Each name stands for a flat space through zero: a line, a plane or more. A row that begins with a name and a colon came from that space; any other row is followed by the name of the space it lies nearest, among the names in its block.
q496-q907: [ -30  -39  133  287   29   32 -259 -144   13  148  -53 -327 -141   59
  145  309  121  -24  333 -118  111  -52    3  122 -102   14  -66]
q622-q337: [  26   44   13  -84  -41 -105  -71  146   40  -27  -21  -74 -212  -73
  112   29  -16  196  -86  -46   97  -25  -44   52   23   70   86]
q387-q243: [  59   15  -26 -249   33  -24   19   30   34   19  -68  180  -11 -106
   34  -78 -183  140  -40 -109   -3  -54    1   12   15   18   18]
q622-q337: [ 155  290   98 -229  -69 -483  180   93  269  -96 -159 -254  437  448
 -248 -197   57  284 -208  -15  187 -141  427  135  110  -24 -154]
q496-q907: [-119   95  202 -840 -291  101  469 -120 -208 -118 -173  163  746  178
 -464 -235 -384  310 -259  255 -271 -189  220  182  100 -284 -169]
q622-q337: [ -15  -53   39   94  -34   21 -290   54 -242  290  -18 -211 -141  170
   89  401  323  312  473 -109  234 -347  265   83 -218  -35 -276]
q85-q479: [-163   65  -53  273  124   82  -26 -195  280  -60  232  308 -557 -411
  349  311 -154 -457  109  -68   13  106  -31 -160 -185  -37  250]
q85-q479: [  24   12   59 -173  -13 -162  208 -272 -306   99 -174   85  459  390
 -120  -41   70  161   26   60  -27 -275  311  367 -187 -150 -221]
q387-q243: [-122  175  123  -19 -194  -76  393 -382  -75   15  -72  -12  615  258
 -315 -225  -12 -347 -300  522 -333  126  114  377  101 -237   -4]
q496-q907: [ -91  -85  143  222  -84   23  150 -198 -134 -265  145 -113  -86  225
   21 -152   48 -219   58  281 -161  443  -17  -79   80 -249  -58]
q387-q243: [ -87  136    1 -215   43 -373  188  249 -107  127 -223  -28  234  270
 -289   49   81  206 -216  -22   39 -500  106  378  128   93 -133]
q622-q337: [  79  165  -61 -635  -84 -481  409  308   34 -331 -145  403  134   65
 -382 -221 -288  470 -111 -196  308 -238  550  -53  -62  -40 -163]
q461-q415: [ 301   86   19   66 -155 -241    9  -49   37 -215  -50  -82 -101   52
   38 -376   10  186   70  119  176  526  192  -95   19  -60   -1]
q496-q907: [ -49   99   47 -150   73 -664  482   14  -37 -337 -183  268  -19  263
 -219 -280 -224  -10 -213  -26   56   26  233  327   84  -83  -63]
q85-q479: [-104 -270  -88 -271   99  523  -76   70 -383  242   27  137  327   10
  -47  163   64  163   13 -104 -215 -473 -237  -86  -82   47 -127]
q622-q337: [  56  -86  -11  232  -67   63 -240   21  174 -141  291 -214 -250   52
  241   62  206    8  169  -62  200  226  181 -317 -171  -75    0]
q387-q243: [-258 -171  -27   81   27  100  191  277   50 -403   61   63 -183 -324
 -278    9 -255 -311 -226  -95  -53  110 -401 -188  139  176  224]
q496-q907: [ -11  177   78 -197    4 -403  200   57   -7   98 -316  -95  390  274
 -334  -20  -28  158 -143  -40   63 -365  187  437   94   61 -134]
q461-q415: [  69 -132 -134 -312  -18   46   80  133 -234  136  106   41  585  470
 -130 -371  271  208 -350  168 -222 -195   83   43   90 -102 -196]
q461-q415: [-193   34  -16  286  136  145  -57   12  125   21  153   96 -421 -233
  127  379    5 -323  212  -59    3  -56  -99 -218  -23   19   59]
q622-q337: [ -20  -74   72  102  -10   -6   29 -144  -94 -106   68 -111   -2  190
  127  -41   82  -28  -38   77  -54  116  -14   53  -53  -97   -1]
q85-q479: [ -91 -206   25 -218   46  405  -53 -242 -346  220   32  110  223   63
  215  106    2   87  -52   35 -290 -263 -204  156 -144  -96  -19]
q461-q415: [-135 -357 -192 -112 -119  376  -41  411 -152 -294  300  -59  139 -128
 -148   16  150  116 -345 -113   77 -181 -197 -347 -200  177  156]
q496-q907: [ 146  147 -146 -192   49 -136  219   -8 -141   -9 -110  365   22  -97
   79 -156  -47  165 -287   74   -6 -102  -14   99  -67   87  139]
q85-q479: [ -87  -78   28  146 -137   10  -61  -71 -320  113  166 -207   14  349
  147   68  416   72  -30  302  -68  -53  106  197 -114 -174  -98]
q85-q479: [ 138   32   -3   98  104  262 -154 -182 -204  130   24  134 -415 -161
  475  156   56  152  248   43  -46  100 -176 -178  -86  -22   45]
q461-q415: [-219 -202   74   97   -9   50  -28 -110 -139   42  -24   17 -121  -98
  -31   75 -137 -251   88    6 -148   59 -187  271   11  -54   24]
q387-q243: [  39  -92   76   21 -306  294   22  -58  -86 -268   -4 -188  124 -266
 -189 -179 -132  -15  -44  208  -24  452 -187 -156   -3   14  169]
q622-q337: [ -29 -131 -134   75  -65  -81 -150  492  241 -275  285  -50 -396 -135
  -85  -49   67   24   69 -179  277  185  123 -455   34   60   -5]
q496-q907: [  57 -249  114  215 -234    9  121 -351 -313 -251  -93 -227  292  117
 -104 -483  -38 -191 -215  336 -207  629 -254  349    2  -87  148]
q622-q337: [ -39 -198  -48  252  147 -109   10   66  152 -383  448  -35 -273  386
  273 -152  222 -173  -53  -81   37  271  146 -403  -47 -183  -69]
q461-q415: [  66   38 -111 -263 -209  114   75  482  224 -454  153  -57   48 -261
 -280  -54  -64  301 -219 -134  325    5  114 -581  -71  180  138]
q461-q415: [ 115 -206 -131  296  200  205 -114 -114 -181  -40  230  107 -220  112
  404  -86  245  -87   44   -5  -89  197 -180 -272 -111  -25   22]
q622-q337: [  57  227  -37 -440  -89 -240  299  158  -37   59 -327  156  544   34
 -528  -89 -143  271 -161  -21  105 -405  267  210   39  102 -117]
q387-q243: [ -48  309  219 -250 -343 -294  450 -141  173 -462 -151  -86  310    6
 -415  -48 -289   85 -138  162  210  108  442   90 -112 -128   56]
q387-q243: [ -72 -285   52  213 -218   75 -186  164 -164  -85  181 -582  206  359
  -99 -158  388   29 -178  193  -44  178 -119   79   60  -29  -40]
q387-q243: [  36  -17 -121  220  162   -3 -158 -215  175  204  123  156  -67  -39
  279   97   92 -263   69 -116   12  -57   95   45 -200   -7   59]
q622-q337: [ -35  -18   88   21   72   10  -93  -93 -113  239 -167   -2  -96  -17
   20   87  -83  -21  246  -19 -109  -31 -114  204  124  -27 -112]
q622-q337: [ -43  -26   99   41  -83 -133  260  -87   -6 -326   18 -124  200  223
 -152 -285  -49 -145 -271  185 -117  287  -41   61  112  -94   49]
q461-q415: [  41  -65  139  301 -108   13  -61 -459 -142  -26   52 -108 -184   75
  315 -121   40 -189  139  278 -134  512  -34  202  -84 -227   63]
q461-q415: [-102 -108 -266   46   11   45  -39  351  214  -81  472  214 -101   28
  -62  -79  227 -215  -77    0   47    6  246 -472  -20  -85  -69]
q461-q415: [-253 -137  191  173  116  336  -14 -557 -252  252   82   35  -33  143
  347  195  -20 -396  131  241 -494   43 -278  284    9 -290  -31]
q85-q479: [-203 -252  119 -294 -143  362   50  -96 -103 -112  -40   12  295 -206
 -251   24 -361  -60    5  -77 -161  -22 -167   45  -54  -52   29]
q496-q907: [   9 -280  -97  -68 -117  456 -257 -141 -182  152   87  115   43 -356
  144   43  -63    7   87  -44  -59   39 -162   -2 -275   25  133]
q85-q479: [ -95  -13  -11  155   21  -58  157  -91   99  -43  -42    9  258   -1
 -249 -139  -77 -402 -180   93 -150  107 -112  143  111   30   76]
q85-q479: [ 293  279  384   -7  -30  -11  -94 -565   62   -3 -358 -367   55  127
  286  246 -158  407  499 -136  229   85  238   76 -201  -89 -106]
q496-q907: [ -40 -155   -8  -89 -221   84  204  -84 -296 -171   -3    5  408   88
 -284 -247   15  -16 -196  231  -98  125   18  127  -96  -77    9]
q461-q415: [  41  247  -57  101 -173 -153  -22  309  253 -122   52 -149 -164 -173
 -190  151  131   95   49   26  352   -6  262 -255  -29  120   49]
q622-q337: [  75  214   95  113 -185  -77 -206   82  215  120  -65 -386  -26  -33
  -85  188  138  141  216   41  244    9  216  -19   14   43  -49]
q85-q479: [  44  128   44  112  -58 -302  -11  173  225 -155  -16 -242  -64  121
 -141   52   92   90   83 -102  299    9  275  -72   -3   46  -68]
q387-q243: [ 266 -112 -228  342  117  340 -539  -90   22  356   83   86 -349 -418
  444  211  195   17  410 -229  199   57  -93 -243 -311  196  108]
q387-q243: [-126   90  169  -32  126 -255  274  -30 -147   24 -290 -154  277  359
 -236  -12  -34  -32 -193   68 -190 -237 -169  409  272   28 -104]
q85-q479: [-379 -192 -147   89 -156  346 -180  205 -104  286  473  -56   12   28
   26  209  405 -303 -225  334 -264 -232  -77   15  -16 -132   28]
q461-q415: [ 129  244   12 -175  111 -245   61  -70   95  238 -280   20  280  117
  -26   28  -33  171 -118  -94   40 -349  103  310   27  108  -27]
q622-q337: [ -17  131  -28 -381   -4 -335  170  326 -106   75 -243  182  103   90
 -396   56  -81  362  123 -159  202 -441  334  128   62   41 -274]
q496-q907: [ -94 -195 -177  454  179  116 -484 -224  141  507  246  135 -370 -195
  469  283  204 -477  275 -132  -46  -55  -22  195 -247  -19   75]
q496-q907: [   3  -68   47  -86  -11  150 -222 -132   63  252  -70  -57   64 -135
  105   62 -120   -6   90  -87  -83  -44 -102  179  -13    8   29]
q496-q907: [  51  135   13   88  -86   61  -25  -37  250 -214  135 -157   -8  -79
   90  221   78   63   -3  -88  279  -43  223 -278 -277   48  126]
q85-q479: [-109 -236  -14 -190  -27  203  -42  118  -71   99   31 -177  456  141
 -148 -220   15  -51 -424   62 -315 -106 -352  186  198   53   52]
q387-q243: [   8   69   61  226  -86  -41  -17  -78  -20  -15  -10 -238   63  116
  -53  109  186  -29   93  103  104   30  116   34  -80   -9  -32]
q496-q907: [   4  133   88 -125   32 -116   92 -114  -71  135 -157   24   87  130
   14   22  -43   92   -6   70  -85 -133   36  230   76  -58  -73]
q85-q479: [ 159  197  218 -265  -94  -54  -16 -236  186  -45 -241  -78   56  -99
   22   75 -330  293  287 -162  181   53  250   15  -83  -66  -57]
q461-q415: [  90   30  104  -77  -35   -9   13 -107  121 -130   14   51 -131  -12
   38 -174 -203   15  231   10  -16  371  117 -203  111 -174  -98]
q387-q243: [ 106   56  219 -286  -78  201   64 -402 -121  -50 -330   74  132 -254
   13  121 -442  249  297 -136   43   21    9   94 -190  -33   13]
q387-q243: [ 269  192 -275 -104   52 -348 -158  389  328   72  -13  189 -255 -248
   89  -64   57  284 -108 -271  402 -149  235 -123  -83  265  121]
[  84    4 -242  -86  107  -92  -51  416  253   80   86  -85  440  185
 -235 -127  255   63 -378 -184  105 -376   70 -147   64  239  -20]
q622-q337
[  65   64 -120 -185  -62 -123  314  268 -108 -229   -5  164  177   66
 -277 -382    9   91 -383  206  -74  109  -53 -129  206   44   32]
q461-q415
[ -13  109   86  -22  167 -124  109 -274 -118  241 -293   78  137   72
   80   62 -112  -64  -90   13 -187 -218 -181  477   62   45   34]
q461-q415
[ -45 -326 -227  -16   74  218 -116   74   32   79   66  212  126 -354
   -2 -275 -169 -323 -405  -99 -241   91 -493  133   38  208  310]
q387-q243
[ -63  -29   -3  287  149 -405  -22  223  274 -378  140 -224 -353  194
  116  243  155   22  -14 -401  437 -163  219 -119 -217  133   39]
q85-q479
[  97   40  -22  134   87   15 -123  -85  -40  188  -96  -30  -29  -13
  111  104   94   31  140  -55   43  -79  -32   65  -50   77  -18]
q387-q243
[  57  150 -187 -180  109 -536   87  503  475 -180   17  198 -143  -54
 -226 -120 -113   82 -165 -362  355 -181  331 -155   81  173   -6]
q85-q479
[-126 -103   76  469   17   18 -297   17  162   43  138 -428 -157  122
   15  373  269 -197  374 -165  216  -48  132  -83 -130   13 -116]
q496-q907
[  36   12 -104  315  155 -181  -85  351  131 -113 -107 -156 -289 -187
  -75  124   73  -33  -69 -259  251  -78 -260  -75   71  384  163]
q387-q243
[ -63 -102    1 -100  -11  118  143 -110 -176   -5 -126  253  110 -182
 -211 -111 -257 -147   79   38 -160   98 -123   77   47  -32  -18]
q622-q337
[ -94   -6  -36  -89  138  -77  -36  -73  156  225   22  163   97   58
   36   73  -65 -164    4 -133  -86 -247  109  173  -13  -56  -67]
q461-q415
[ 304  228  231 -455  -78  114   65 -612 -121   70 -368  374 -137 -337
  331  -64 -586  391  436    2  -31  293  133   98 -137 -215   -7]
q85-q479
[   2   18 -336  353  284  -46 -250  400  336   55  342  245 -622 -250
  261  310  268 -180  142 -330  307 -200   94 -510 -135  209   70]
q496-q907
[ 194  219  -69 -206  144 -557  199  114  172    4 -237  119  323  321
 -230 -163   -3  235  -85 -240  247 -318  431  159    0   80 -187]
q85-q479
[-140 -122  -16   42 -144   85  -54  119  -99   -7   94 -135   48  -16
 -127   78  118  -34  -55   76   13  -63  -17   59  -60    8   18]
q461-q415
[ 156  -57 -160  -94    5   19  -69  251  241 -247  209   97  -78  -89
   22 -150    2  143  -22 -222  237  111  181 -489 -100   60   22]
q461-q415
[-166  -52  152 -334 -195    3  280   24  -79 -303  -62  -28  241   16
 -314 -121 -283   66 -198   81  -87   37   -7   89   65  -96   14]
q387-q243
[ -94   71  195  336   63  273 -186 -487 -295  392  -90 -122 -302  -36
  434  472  130 -122  395  211 -196  -49 -212  279  -94 -119   -9]
q622-q337
[ 191 -243 -154 -172 -166  -78   85  320 -197 -342   85   24  163  119
 -226 -592   65  266 -251   60   67  357   11 -206   63   23  -25]
q461-q415
[ 194  275  -63   76  304 -129 -176  -25  148  436 -169  -32   66  177
  214  319  246  195  173 -245  159 -537  158   46  -58  164 -140]
q461-q415
[-139 -165   40 -275 -302  366  -84   -5 -364  164  123    5   96  -51
  -44    0   47  162   60  311 -207   16  -10   65  -27 -217  -89]
q85-q479
[ 135  278   21  186  -42 -301  -17  288  294 -217 -174  -51 -530 -372
 -185  120 -158   92  363 -167  439  240  147 -299  109  188   24]
q461-q415
[  -4   61  -22  171  172 -168  271 -371   55 -122 -104  394  -79 -155
   65 -111 -278 -421  -45   -1 -109  209  -60  165  -66  -24  159]
q85-q479
[  79 -127 -179  -47 -107  112  -34  232  230 -379  385   98 -101 -120
   40 -205   40   22 -134  -81  184  267  177 -566 -157  -20  105]
q461-q415
